Here is a tiny trained network, its code and every weight. The questions are about switching its units off for an input and a target symbol, where a switched-off unit gives its printed mean instead of its output.

import numpy as np


def w(rows, s, z=0):
    codes = np.array(rows[::2]) - 128.0
    scale = np.full(codes.shape[1], s)
    scale[-1] = z or s
    return codes * scale


def f(y):
    return np.maximum(y, 0)


def softmax(a):
    e = np.exp(a - a.max(-1, keepdims=True))
    return e / e.sum(-1, keepdims=True)


def log_softmax(a):
    a = a - a.max(-1, keepdims=True)
    return a - np.log(np.exp(a).sum(-1, keepdims=True))


def net(x, mask):
    ids = ['βηλμξστ'.index(c) for c in x.split()]
    T = len(ids)
    res = E[ids] + P[:T]
    u = 0
    for l in range(2):
        q, k, v = (res @ M[l].T for M in (Q, K, V))
        z = softmax(np.where(np.tri(T) > 0, q @ k.T / 3**0.5, -1e9)) @ v
        res = res + np.where(mask[u], z, O[l][:, -1]) @ O[l][:, :-1]
        u += 1
        y = f(res @ A[l][:, :-1].T + A[l][:, -1])
        res = res + np.where(mask[u : u + 4], y, B[l][:, -1]) @ B[l][:, :-1]
        u += 4
    return log_softmax(res[-1] @ U[:, :-1].T + U[:, -1])


Q, K, V, O, A, B = {}, {}, {}, {}, {}, {}
E = w([
[242,68,8,168,116,74,99,202,210],'β',
[73,143,73,150,86,223,221,77,131],'η',
[165,76,92,141,86,146,157,143,180],'λ',
[159,101,115,65,150,108,127,55,157],'μ',
[126,160,180,227,120,50,108,117,41],'ξ',
[143,120,146,38,69,114,216,28,137],'σ',
[217,119,32,114,121,148,173,104,61],'τ',
],0.013)
P = w([
[243,233,253,3,117,131,60,55,107],'0',
[203,192,94,207,110,149,183,142,181],'1',
[202,189,82,214,94,159,202,133,154],'2',
[186,173,98,151,81,131,184,116,142],'3',
[198,133,118,161,76,169,154,118,141],'4',
[192,107,115,143,72,174,135,96,120],'5',
[220,82,101,127,39,188,101,111,115],'6',
[209,103,109,111,37,194,64,102,106],'7',
[190,79,123,102,46,199,49,100,117],'8',
],0.0078)
Q[0] = w([
[211,146,136,124,95,116,196,82,178],'0.h0',
[221,91,149,226,60,168,75,2,67],'0.h0',
[42,159,179,195,179,64,130,155,103],'0.h0',
],0.0089)
K[0] = w([
[165,147,112,90,57,181,142,176,77],'0.h0',
[185,56,158,75,83,123,120,152,4],'0.h0',
[120,110,102,213,143,112,121,72,140],'0.h0',
],0.012)
V[0] = w([
[232,152,2,157,204,148,203,36,7],'0.h0',
[93,119,221,99,78,181,109,71,103],'0.h0',
[210,109,196,131,220,54,24,163,113],'0.h0',
],0.0068)
O[0] = w([
[166,111,144,113,132,133,132,226,47,247],'0.h0',
[111,59,75,105,171,82,124,89,68,178],'0.h0',
[87,153,120,89,108,96,107,251,154,134],'0.h0',
],0.015,0.012)
A[0] = w([
[189,109,122,174,193,135,178,132,148,254],'0.n0',
[236,56,111,123,129,115,135,179,104,119],'0.n1',
[142,127,130,254,29,83,127,130,123,162],'0.n2',
[202,70,156,169,192,161,141,68,128,61],'0.n3',
],0.0089,0.0059)
B[0] = w([
[133,187,132,9,1,160,114,136,122,177],'0.n0',
[53,152,153,159,138,202,190,66,105,252],'0.n1',
[164,96,145,84,236,79,98,121,61,139],'0.n2',
[133,200,103,200,117,123,134,186,86,161],'0.n3',
],0.009,0.025)
Q[1] = w([
[152,145,186,7,103,165,205,212,29],'1.h0',
[200,154,118,40,83,180,169,144,22],'1.h0',
[189,149,109,85,57,150,124,77,127],'1.h0',
],0.014)
K[1] = w([
[250,183,200,173,147,76,88,130,63],'1.h0',
[212,162,199,145,211,67,87,155,114],'1.h0',
[186,138,190,185,137,79,114,114,120],'1.h0',
],0.016)
V[1] = w([
[200,74,75,127,77,118,148,37,130],'1.h0',
[197,246,166,185,8,160,139,183,182],'1.h0',
[107,195,108,254,69,49,145,130,46],'1.h0',
],0.0076)
O[1] = w([
[188,149,54,112,110,156,136,204,8,27],'1.h0',
[135,87,174,139,23,158,64,91,65,1],'1.h0',
[85,77,66,172,126,49,54,129,96,213],'1.h0',
],0.011,0.0071)
A[1] = w([
[234,193,154,169,82,184,169,57,76,121],'1.n0',
[186,205,134,114,175,130,234,140,184,24],'1.n1',
[117,110,142,247,199,110,45,139,98,1],'1.n2',
[171,178,87,133,214,145,128,254,78,63],'1.n3',
],0.0066,0.0063)
B[1] = w([
[134,50,157,158,158,107,145,254,153,237],'1.n0',
[63,45,172,163,160,170,40,72,114,254],'1.n1',
[120,119,148,25,75,124,151,128,152,151],'1.n2',
[209,183,172,202,81,100,87,37,146,206],'1.n3',
],0.009,0.015)
U = w([
[157,114,161,150,7,91,127,147,168,23],'β',
[115,113,111,148,50,107,76,180,122,11],'η',
[184,122,103,68,39,108,159,204,181,243],'λ',
[103,82,111,176,108,129,65,162,170,124],'μ',
[79,182,118,177,81,36,127,244,179,214],'ξ',
[159,127,131,174,24,56,199,95,145,128],'σ',
[59,232,159,82,3,124,188,139,83,1],'τ',
],0.0056,0.0047)

Each question gives the input, a string of symbols that net reads in full, and the target symbol t.
The units are the heads (3 rows each of Q, K, V and O) and the neurons (one row each of A and B). Each row of codes is followed by its name. A weight is (code - 128) times the scale printed after its matrix; where a second scale follows, it is the last column's (O, A, B and U).
mask holds one flag per unit, layer by layer, with each layer's heads first. A switched-off unit (its flag False) gives its mean, the last column of its rows in O or B, instead of its output. The means were averaged over made-up inputs and are rounded, as every weight is.
A unit's drop is (log p(t) with every unit on - log p(t) with that unit switched off) / (log p(t) with every unit on - log p(t) with every unit switched off).
The circuit of an input: a set's keep is (log p(t) with only the set's units on - log p(t) with every unit switched off) / (log p(t) with every unit on - log p(t) with every unit switched off). Starting from all 10 units, units are removed one at a time, each time the one whose removal leaves the highest keep (on an exact tie, the one counted first), for as long as the keep stays at least 0.8.
units of the circuit, in order: the units of the circuit, biggest drop first
most important unit: the unit with the biggest drop
top k neurons: the k neurons with the biggest drops, biggest first
top k neurons in layer l: the k neurons of layer l with the biggest drops, biggest first
input σ λ η μ η β η η ξ, target ξ: units of the circuit, in order -> 1.h0, 1.n1, 0.n2
input η η η τ τ η τ λ, target η: units of the circuit, in order -> 1.h0, 0.h0
input η η μ η μ μ β, target η: top 3 neurons -> 0.n3, 0.n1, 0.n0
input μ μ η ξ μ μ ξ ξ, target ξ: units of the circuit, in order -> 0.n2, 1.n1, 1.h0
input λ μ μ η μ η η η λ, target λ: units of the circuit, in order -> 1.h0, 1.n1, 0.n3, 1.n0
input σ σ μ τ η σ μ ξ, target σ: most important unit -> 0.n2
input β μ η η λ σ σ η μ, target β: units of the circuit, in order -> 1.h0, 0.h0
input η μ τ μ μ μ β μ τ, target η: units of the circuit, in order -> 1.h0, 0.h0
input σ β μ σ η σ μ τ, target σ: units of the circuit, in order -> 1.n3, 0.n1, 1.h0, 0.h0
input η σ σ, target η: top 3 neurons -> 0.n3, 1.n0, 0.n0
input η μ μ η τ σ η, target η: top 2 neurons -> 0.n3, 1.n0
input ξ η η, target ξ: units of the circuit, in order -> 0.h0, 0.n1
input η μ σ η τ λ μ β τ, target η: top 3 neurons -> 0.n3, 1.n0, 0.n1
input β τ μ τ β, target β: units of the circuit, in order -> 0.h0, 1.h0, 0.n1
input σ β σ η λ, target σ: top neuron in layer 1 -> 1.n3
input η λ μ η, target η: units of the circuit, in order -> 0.h0, 0.n3, 1.h0
input β μ τ, target β: units of the circuit, in order -> 0.h0, 1.h0
input τ β η μ λ, target τ: top 2 neurons -> 0.n1, 1.n1
input μ η λ μ μ λ ξ μ μ, target ξ: top 2 neurons in layer 0 -> 0.n2, 0.n0
input σ μ ξ μ η, target ξ: top 2 neurons in layer 0 -> 0.n2, 0.n3
input τ σ η μ, target τ: top 3 neurons in layer 1 -> 1.n1, 1.n0, 1.n3
input η σ σ μ, target η: units of the circuit, in order -> 0.h0, 0.n3, 1.h0
input λ μ τ η μ μ β, target λ: top 4 neurons -> 0.n0, 1.n1, 0.n3, 1.n0
